Below is a small trained network, with its code and all its weights. Each question gives an input and a class and asks what happens when units are switched off, that is, made to give their printed mean instead of their output.

import numpy as np


def w(rows, s, z=0):
    codes = np.array(rows[::2]) - 128.0
    scale = np.full(codes.shape[1], s)
    scale[-1] = z or s
    return codes * scale


def f(y):
    return np.maximum(y, 0)


def log_softmax(a):
    a = a - a.max(-1, keepdims=True)
    return a - np.log(np.exp(a).sum(-1, keepdims=True))


def net(x, mask):
    res = np.array(x, float).reshape(1, 3) / 4 @ E
    y = f(res @ A[0][:, :-1].T + A[0][:, -1])
    res = res + np.where(mask, y, B[0][:, -1]) @ B[0][:, :-1]
    return log_softmax(res[-1] @ U[:, :-1].T + U[:, -1])


A, B = {}, {}
E = w([
[68,11,89,122,84,124,164,106,107],'x0',
[162,89,85,115,163,134,134,230,162],'x1',
[142,133,91,121,121,146,17,77,194],'x2',
],0.011)
A[0] = w([
[150,101,108,134,135,122,80,134,156,114],'neuron 1',
[108,158,155,142,116,132,124,45,71,98],'neuron 2',
[127,171,141,131,149,135,119,143,122,77],'neuron 3',
[137,179,131,132,125,123,106,137,148,102],'neuron 4',
[123,123,127,114,121,147,115,165,118,96],'neuron 5',
[121,132,125,119,118,129,129,90,88,95],'neuron 6',
[98,48,114,136,106,130,124,110,129,83],'neuron 7',
[123,2,119,119,121,119,145,69,123,108],'neuron 8',
[109,138,130,126,114,122,119,129,130,227],'neuron 9',
[114,140,138,137,123,129,137,136,109,155],'neuron 10',
[121,147,137,143,130,119,156,75,141,95],'neuron 11',
[140,174,118,140,123,125,126,145,128,90],'neuron 12',
[144,155,123,134,121,112,128,137,143,116],'neuron 13',
[124,73,135,129,124,137,123,109,113,96],'neuron 14',
[129,99,107,125,155,120,93,252,163,121],'neuron 15',
[123,117,89,133,137,128,44,99,164,132],'neuron 16',
[125,103,107,124,123,120,78,112,170,99],'neuron 17',
[122,143,138,130,107,128,124,123,111,99],'neuron 18',
[135,141,109,130,95,138,97,112,163,88],'neuron 19',
[136,147,139,137,127,146,126,135,132,218],'neuron 20',
[134,140,108,161,126,132,133,100,107,98],'neuron 21',
[111,98,119,110,101,140,148,121,131,91],'neuron 22',
[146,124,133,125,142,136,181,173,118,90],'neuron 23',
[128,144,141,125,135,113,111,151,129,96],'neuron 24',
[116,150,145,134,135,119,187,149,97,141],'neuron 25',
[138,124,112,128,127,117,130,116,130,111],'neuron 26',
[135,178,132,128,138,122,127,141,138,121],'neuron 27',
[149,143,123,127,136,127,115,184,140,106],'neuron 28',
[118,212,149,119,138,122,115,159,132,96],'neuron 29',
[159,230,164,120,131,138,113,159,133,86],'neuron 30',
[110,154,160,118,135,138,147,36,107,107],'neuron 31',
[134,141,154,126,113,130,143,62,117,93],'neuron 32',
[123,147,167,121,119,132,209,155,78,83],'neuron 33',
[115,109,105,123,127,136,139,124,122,216],'neuron 34',
[148,118,135,121,130,118,120,118,114,253],'neuron 35',
[121,143,171,130,122,107,139,75,145,125],'neuron 36',
[129,67,97,125,127,125,120,180,147,102],'neuron 37',
[144,108,106,138,132,137,108,213,154,82],'neuron 38',
[147,130,111,124,124,124,132,159,139,103],'neuron 39',
[126,103,124,114,147,143,80,104,140,68],'neuron 40',
[114,151,131,114,134,124,130,89,111,132],'neuron 41',
[131,112,114,136,128,143,125,172,151,95],'neuron 42',
[135,124,121,127,124,126,76,129,131,82],'neuron 43',
[133,156,141,128,144,134,118,141,123,174],'neuron 44',
[114,89,91,139,144,119,122,104,113,101],'neuron 45',
[123,140,127,146,131,107,154,134,105,77],'neuron 46',
],0.017,0.011)
B[0] = w([
[124,138,174,94,111,121,131,116,96,187],'neuron 1',
[162,154,83,60,99,129,124,133,128,218],'neuron 2',
[118,123,110,141,136,136,134,128,87,159],'neuron 3',
[118,116,120,157,141,132,132,137,99,183],'neuron 4',
[129,136,116,106,129,126,122,125,119,141],'neuron 5',
[136,148,102,96,130,120,121,132,116,160],'neuron 6',
[123,118,96,172,158,131,127,122,75,204],'neuron 7',
[115,139,86,199,150,136,125,135,65,248],'neuron 8',
[123,115,138,174,123,134,141,129,218,208],'neuron 9',
[130,116,150,132,121,127,110,129,139,161],'neuron 10',
[141,143,107,92,118,128,129,128,121,161],'neuron 11',
[123,128,115,147,136,135,122,121,99,158],'neuron 12',
[133,140,126,159,128,130,129,101,111,155],'neuron 13',
[125,133,111,153,134,132,133,137,99,168],'neuron 14',
[157,144,76,75,93,126,125,123,161,240],'neuron 15',
[125,102,215,103,114,134,132,138,104,245],'neuron 16',
[124,118,181,101,133,120,131,126,92,195],'neuron 17',
[134,138,118,107,130,123,121,131,113,139],'neuron 18',
[130,124,173,98,121,116,131,127,87,176],'neuron 19',
[115,118,135,183,127,133,135,125,209,202],'neuron 20',
[130,134,114,106,124,123,125,128,123,142],'neuron 21',
[127,131,113,148,151,127,129,127,93,164],'neuron 22',
[127,132,183,76,120,115,122,118,86,177],'neuron 23',
[126,134,116,128,138,134,131,128,106,145],'neuron 24',
[120,108,197,116,124,133,125,132,120,200],'neuron 25',
[132,134,136,130,139,128,130,124,124,132],'neuron 26',
[116,126,108,163,134,126,123,129,106,179],'neuron 27',
[126,145,86,106,124,127,130,131,128,177],'neuron 28',
[114,123,98,166,144,127,128,139,76,199],'neuron 29',
[120,130,87,186,165,126,129,131,54,232],'neuron 30',
[138,151,88,65,115,108,129,129,139,211],'neuron 31',
[140,143,95,79,116,127,118,122,123,179],'neuron 32',
[130,113,218,91,116,127,124,120,63,206],'neuron 33',
[112,115,135,185,134,137,135,127,209,202],'neuron 34',
[121,109,145,211,112,135,127,129,253,227],'neuron 35',
[148,129,99,94,118,129,130,126,144,184],'neuron 36',
[135,163,81,100,122,130,126,124,122,190],'neuron 37',
[156,139,86,70,117,116,127,126,123,193],'neuron 38',
[132,139,112,110,122,129,123,123,128,153],'neuron 39',
[127,138,175,91,123,126,123,124,71,166],'neuron 40',
[143,129,111,108,115,129,129,130,140,171],'neuron 41',
[146,143,111,110,116,118,118,139,131,161],'neuron 42',
[140,123,163,108,125,109,117,133,96,162],'neuron 43',
[111,114,116,169,130,143,137,127,149,187],'neuron 44',
[125,122,116,152,149,119,132,140,109,168],'neuron 45',
[136,124,156,101,125,113,118,139,92,145],'neuron 46',
],0.038,0.014)
U = w([
[107,126,90,192,162,133,115,144,90,96],'0',
[164,175,83,62,89,103,102,126,169,115],'1',
[117,88,247,91,112,106,105,129,107,119],'2',
[107,96,145,179,123,144,133,125,243,255],'3',
[97,127,131,94,181,132,124,118,142,82],'4',
],0.013,0.0047)

Each question gives the input, the list of numbers given to net, and the class t.
The units are the neurons (one row each of A and B). Each row of codes is followed by its name. A weight is (code - 128) times the scale printed after its matrix; where a second scale follows, it is the last column's (A, B and U).
mask holds one flag per neuron, in row order. A switched-off neuron (its flag False) gives its mean, the last column of its row in B, instead of its output. The means were averaged over made-up inputs and are rounded, as every weight is.
A unit's drop is (log p(t) with every unit on - log p(t) with that unit switched off) / (log p(t) with every unit on - log p(t) with every unit switched off).
most important unit: the unit with the biggest drop
top k neurons: the k neurons with the biggest drops, biggest first
drop of u: that unit's drop, to one decimal
input [5,5,-6], class 2: top 3 neurons : (neuron 33; neuron 23; neuron 25)
input [1,7,-7], class 1: most important unit : neuron 15
input [-3,-1,-4], class 2: top 2 neurons : (neuron 33; neuron 8)
input [3,3,4], class 2: top 2 neurons : (neuron 30; neuron 16)
input [7,-8,-1], class 1: top 3 neurons : (neuron 2; neuron 31; neuron 30)
input [-7,-1,8], class 2: top 3 neurons : (neuron 16; neuron 8; neuron 19)
input [3,4,1], class 1: top 3 neurons : (neuron 30; neuron 37; neuron 15)
input [0,7,8], class 2: top 4 neurons : (neuron 16; neuron 17; neuron 1; neuron 2)
input [1,3,2], class 3: top 2 neurons : (neuron 2; neuron 31)
input [-2,-4,-1], class 1: top 2 neurons : (neuron 2; neuron 31)
input [6,-7,4], class 1: top 4 neurons : (neuron 2; neuron 31; neuron 30; neuron 32)
input [7,8,-4], class 1: top 4 neurons : (neuron 15; neuron 37; neuron 38; neuron 30)
input [4,-5,-6], class 2: top 3 neurons : (neuron 33; neuron 25; neuron 15)
input [3,-2,2], class 3: most important unit : neuron 30
input [-6,7,8], class 2: top 3 neurons : (neuron 16; neuron 17; neuron 1)
input [0,3,1], class 3: drop of neuron 2 : 0.2
input [-3,4,5], class 2: drop of neuron 16 : 0.7
input [-3,1,3], class 3: drop of neuron 33 : 0.1
input [2,0,-3], class 3: drop of neuron 33 : 0.0
input [4,0,-6], class 2: most important unit : neuron 33
